Below is a small trained network, with its code and all its weights. Each question gives an input and a target symbol and asks what happens when units are switched off, that is, made to give their printed mean instead of their output.

import numpy as np


def w(rows, s, z=0):
    codes = np.array(rows[::2]) - 128.0
    scale = np.full(codes.shape[1], s)
    scale[-1] = z or s
    return codes * scale


def norm(h):
    return h / np.sqrt((h * h).mean(-1, keepdims=True) + 1e-5)


def f(y):
    return y / 2 * (1 + np.tanh(0.7978845608 * (y + 0.044715 * y**3)))


def softmax(a):
    e = np.exp(a - a.max(-1, keepdims=True))
    return e / e.sum(-1, keepdims=True)


def log_softmax(a):
    a = a - a.max(-1, keepdims=True)
    return a - np.log(np.exp(a).sum(-1, keepdims=True))


def net(x, mask):
    ids = ['βγδημξπσψ'.index(c) for c in x.split()]
    T = len(ids)
    res = E[ids] + P[:T]
    u = 0
    for l in range(2):
        r = norm(res)
        for j in range(2):
            rows = slice(2 * j, 2 * j + 2)
            q, k, v = (r @ M[l][rows].T for M in (Q, K, V))
            z = softmax(np.where(np.tri(T) > 0, q @ k.T / 2**0.5, -1e9)) @ v
            o = O[l][rows]
            res = res + np.where(mask[u + j], z, o[:, -1]) @ o[:, :-1]
        u += 2
        y = f(norm(res) @ A[l][:, :-1].T + A[l][:, -1])
        res = res + np.where(mask[u : u + 16], y, B[l][:, -1]) @ B[l][:, :-1]
        u += 16
    return log_softmax(norm(res)[-1] @ U[:, :-1].T + U[:, -1])


Q, K, V, O, A, B = {}, {}, {}, {}, {}, {}
E = w([
[107,93,215,72,217,177,174],'β',
[145,79,172,108,77,120,123],'γ',
[146,75,57,150,93,166,166],'δ',
[59,111,249,131,138,99,134],'η',
[106,111,181,195,96,87,97],'μ',
[119,138,81,85,200,195,149],'ξ',
[75,109,167,131,101,77,230],'π',
[131,168,99,203,58,97,96],'σ',
[83,134,138,220,73,88,173],'ψ',
],0.016)
P = w([
[254,116,174,191,189,37,84],'0',
[68,184,97,38,52,119,98],'1',
[170,91,99,118,110,25,171],'2',
[72,119,131,175,168,165,65],'3',
[115,192,144,83,34,124,120],'4',
[167,72,91,124,101,24,179],'5',
[71,128,127,163,167,183,67],'6',
[138,204,168,99,34,137,139],'7',
[171,64,98,138,104,31,181],'8',
[74,127,132,164,173,194,68],'9',
[155,211,184,105,31,150,158],'10',
[178,58,92,141,100,26,183],'11',
[82,126,114,170,186,192,74],'12',
],0.0088)
Q[0] = w([
[244,2,159,91,141,155,132],'0.h1',
[30,57,140,64,160,81,240],'0.h1',
[208,48,92,129,192,231,76],'0.h2',
[196,165,24,171,46,126,111],'0.h2',
],0.0091)
K[0] = w([
[159,19,100,53,104,155,138],'0.h1',
[78,81,180,79,180,97,207],'0.h1',
[181,102,35,35,173,214,58],'0.h2',
[200,171,2,190,53,145,119],'0.h2',
],0.0085)
V[0] = w([
[54,92,90,147,254,85,62],'0.h1',
[126,212,208,61,156,65,77],'0.h1',
[156,107,51,86,195,108,54],'0.h2',
[142,142,171,157,66,122,111],'0.h2',
],0.005)
O[0] = w([
[163,229,111,182,90,125,106,96],'0.h1',
[138,182,3,156,144,231,192,76],'0.h1',
[174,126,240,249,115,66,154,2],'0.h2',
[116,176,108,20,155,132,179,168],'0.h2',
],0.0059,0.0025)
A[0] = w([
[85,128,160,187,174,177,140,150],'0.n1',
[122,165,100,124,172,115,164,2],'0.n2',
[169,97,129,113,230,164,71,4],'0.n3',
[136,110,198,106,152,123,46,182],'0.n4',
[187,114,85,118,134,129,120,118],'0.n5',
[109,208,151,137,139,136,117,68],'0.n6',
[162,106,142,79,116,102,173,108],'0.n7',
[138,88,114,187,112,163,9,138],'0.n8',
[155,193,118,164,134,154,89,117],'0.n9',
[105,114,58,108,119,158,110,69],'0.n10',
[102,93,154,88,168,88,122,121],'0.n11',
[124,174,126,76,72,121,128,139],'0.n12',
[101,161,77,89,117,174,72,202],'0.n13',
[77,125,113,123,135,93,98,130],'0.n14',
[135,109,175,90,141,150,139,72],'0.n15',
[101,131,165,141,213,131,55,32],'0.n16',
],0.013,0.0045)
B[0] = w([
[69,57,104,195,133,111,102,254],'0.n1',
[196,105,133,141,71,97,165,118],'0.n2',
[111,107,144,61,2,137,114,187],'0.n3',
[115,193,97,72,173,151,157,226],'0.n4',
[52,189,89,162,128,83,155,150],'0.n5',
[169,116,85,235,115,144,116,152],'0.n6',
[103,138,72,213,120,171,61,222],'0.n7',
[78,94,93,47,203,114,118,245],'0.n8',
[96,103,161,166,52,118,77,150],'0.n9',
[103,122,163,66,184,139,144,161],'0.n10',
[178,138,73,125,98,117,189,209],'0.n11',
[132,71,171,114,180,154,201,237],'0.n12',
[30,103,91,71,147,131,188,230],'0.n13',
[97,110,104,180,151,203,131,190],'0.n14',
[106,123,101,173,89,83,158,169],'0.n15',
[177,190,136,164,128,205,128,191],'0.n16',
],0.0086,0.0047)
Q[1] = w([
[192,82,58,184,81,93,165],'1.h1',
[172,116,84,125,44,81,105],'1.h1',
[181,102,75,105,98,102,169],'1.h2',
[174,200,8,151,140,74,170],'1.h2',
],0.011)
K[1] = w([
[236,201,194,141,188,87,94],'1.h1',
[244,168,150,169,144,106,68],'1.h1',
[242,165,206,127,126,81,102],'1.h2',
[255,217,105,144,180,148,64],'1.h2',
],0.0097)
V[1] = w([
[159,100,204,137,218,69,162],'1.h1',
[88,112,10,102,157,130,213],'1.h1',
[124,217,87,152,215,255,84],'1.h2',
[105,90,158,154,103,229,213],'1.h2',
],0.0071)
O[1] = w([
[98,68,181,204,254,180,110,108],'1.h1',
[206,150,85,126,135,20,157,253],'1.h1',
[185,176,60,147,158,175,92,115],'1.h2',
[186,119,201,198,73,164,145,191],'1.h2',
],0.0094,0.0077)
A[1] = w([
[113,120,112,99,133,86,100,98],'1.n1',
[119,115,109,129,172,159,103,12],'1.n2',
[118,123,103,124,117,134,144,120],'1.n3',
[141,154,88,131,134,123,116,136],'1.n4',
[149,116,115,128,95,101,134,107],'1.n5',
[163,111,173,180,94,137,126,1],'1.n6',
[148,198,164,5,142,140,141,101],'1.n7',
[160,137,168,148,92,119,144,63],'1.n8',
[105,98,123,122,135,160,126,190],'1.n9',
[129,101,146,103,173,98,128,28],'1.n10',
[130,132,148,125,125,106,166,67],'1.n11',
[131,126,108,132,183,107,140,57],'1.n12',
[100,141,101,134,93,102,109,79],'1.n13',
[147,137,104,150,163,157,120,84],'1.n14',
[84,151,124,131,104,185,107,65],'1.n15',
[105,150,105,111,153,134,107,78],'1.n16',
],0.024,0.006)
B[1] = w([
[128,110,106,98,117,199,170,229],'1.n1',
[161,117,206,65,176,82,144,165],'1.n2',
[157,131,157,129,130,145,75,250],'1.n3',
[110,185,127,156,117,118,165,187],'1.n4',
[132,133,203,154,174,110,135,252],'1.n5',
[90,190,123,69,72,227,190,201],'1.n6',
[118,215,15,27,149,35,252,216],'1.n7',
[148,61,166,144,72,160,172,224],'1.n8',
[129,203,153,150,123,97,112,254],'1.n9',
[149,104,38,199,113,146,121,193],'1.n10',
[181,130,128,110,110,92,76,241],'1.n11',
[177,75,148,101,124,189,93,239],'1.n12',
[121,116,156,71,133,133,116,204],'1.n13',
[161,182,150,143,166,172,94,163],'1.n14',
[209,108,83,121,79,74,51,195],'1.n15',
[105,106,208,104,131,111,145,173],'1.n16',
],0.012,0.0053)
U = w([
[134,103,199,155,53,216,186,103],'β',
[129,167,80,90,156,75,196,144],'γ',
[158,2,85,165,180,170,128,132],'δ',
[164,199,120,228,170,163,132,151],'η',
[146,119,229,106,233,160,87,178],'μ',
[157,123,135,124,74,101,23,132],'ξ',
[198,45,239,165,138,39,159,3],'π',
[24,79,174,56,129,161,104,97],'σ',
[29,103,157,226,150,85,138,179],'ψ',
],0.0077,0.002)

Each question gives the input, a string of symbols that net reads in full, and the target symbol t.
The units are the heads (2 rows each of Q, K, V and O) and the neurons (one row each of A and B). Each row of codes is followed by its name. A weight is (code - 128) times the scale printed after its matrix; where a second scale follows, it is the last column's (O, A, B and U).
mask holds one flag per unit, layer by layer, with each layer's heads first. A switched-off unit (its flag False) gives its mean, the last column of its rows in O or B, instead of its output. The means were averaged over made-up inputs and are rounded, as every weight is.
A unit's drop is (log p(t) with every unit on - log p(t) with that unit switched off) / (log p(t) with every unit on - log p(t) with every unit switched off).
The circuit of an input: a set's keep is (log p(t) with only the set's units on - log p(t) with every unit switched off) / (log p(t) with every unit on - log p(t) with every unit switched off). Starting from the 12 units with the biggest drops (on a tie, the unit counted first), units are removed one at a time, each time the one whose removal leaves the highest keep (on an exact tie, the one counted first), for as long as the keep stays at least 0.8.
units of the circuit, in order: the units of the circuit, biggest drop first
most important unit: the unit with the biggest drop
top k neurons: the k neurons with the biggest drops, biggest first
heads that matter: for each layer, one digit per head in row order, 1 if its drop is at least 0.15 and else 0, layers parted by /
input δ ξ ψ γ σ π ψ π, target π: heads that matter -> 01 / 00
input μ ψ δ ψ ξ γ γ σ, target γ: top neuron -> 0.n13
input σ β δ μ η π δ γ γ δ β γ ψ, target ψ: heads that matter -> 00 / 00
input η ξ ψ π ξ δ ψ β γ, target η: heads that matter -> 00 / 01
input ξ σ β μ η β, target ξ: top 3 neurons -> 0.n3, 0.n9, 1.n15
input ξ δ σ β ξ ξ ξ ξ γ, target ξ: heads that matter -> 01 / 11
input σ β γ, target σ: heads that matter -> 00 / 11
input π ψ γ ξ π μ σ β, target γ: top 4 neurons -> 1.n7, 0.n9, 0.n4, 0.n14
input η σ ξ, target η: heads that matter -> 01 / 01
input σ ξ ξ ξ β ξ δ ψ ξ ξ ξ, target β: top 2 neurons -> 1.n6, 0.n9
input σ β δ δ μ δ ξ η σ γ, target γ: units of the circuit, in order -> 0.n4, 1.n7
input ξ ψ ψ ξ η σ, target ξ: top 4 neurons -> 1.n15, 0.n9, 0.n3, 0.n13
input μ σ β γ μ ψ μ ψ ξ, target μ: heads that matter -> 01 / 11
input δ ψ β γ β ξ, target δ: heads that matter -> 11 / 11
input μ π ξ δ β ψ, target μ: heads that matter -> 00 / 11
input ξ β ξ π ξ δ β μ, target γ: top 2 neurons -> 0.n1, 0.n13
input π π γ β δ σ β δ β, target π: most important unit -> 0.n11
input η ξ ξ ξ ξ γ μ η β, target η: top 2 neurons -> 0.n11, 0.n16
input ξ δ ψ μ ψ μ β, target β: heads that matter -> 01 / 01
input π μ μ δ η, target γ: most important unit -> 0.h2
input ξ ξ η γ σ ξ σ σ ξ, target ξ: heads that matter -> 01 / 10
input π π ψ, target π: heads that matter -> 01 / 00
input ψ η μ δ π δ, target ψ: heads that matter -> 00 / 11
input ψ β ψ μ β β δ γ π, target ψ: top 3 neurons -> 0.n8, 0.n7, 0.n13
input σ γ ψ ψ π δ η ψ ξ β ξ, target π: heads that matter -> 01 / 10
input ξ ξ ψ ψ δ η β ξ, target β: heads that matter -> 11 / 01
input σ δ β π ψ σ γ δ, target π: top 2 neurons -> 0.n10, 0.n16
input ψ ξ ψ δ δ π σ ξ π π, target π: most important unit -> 0.h2
input δ β ξ β β ψ ψ β δ δ ξ ψ, target δ: top 2 neurons -> 0.n1, 1.n12
input β β ψ ξ δ μ δ π β π ψ, target π: top 2 neurons -> 1.n11, 0.n16
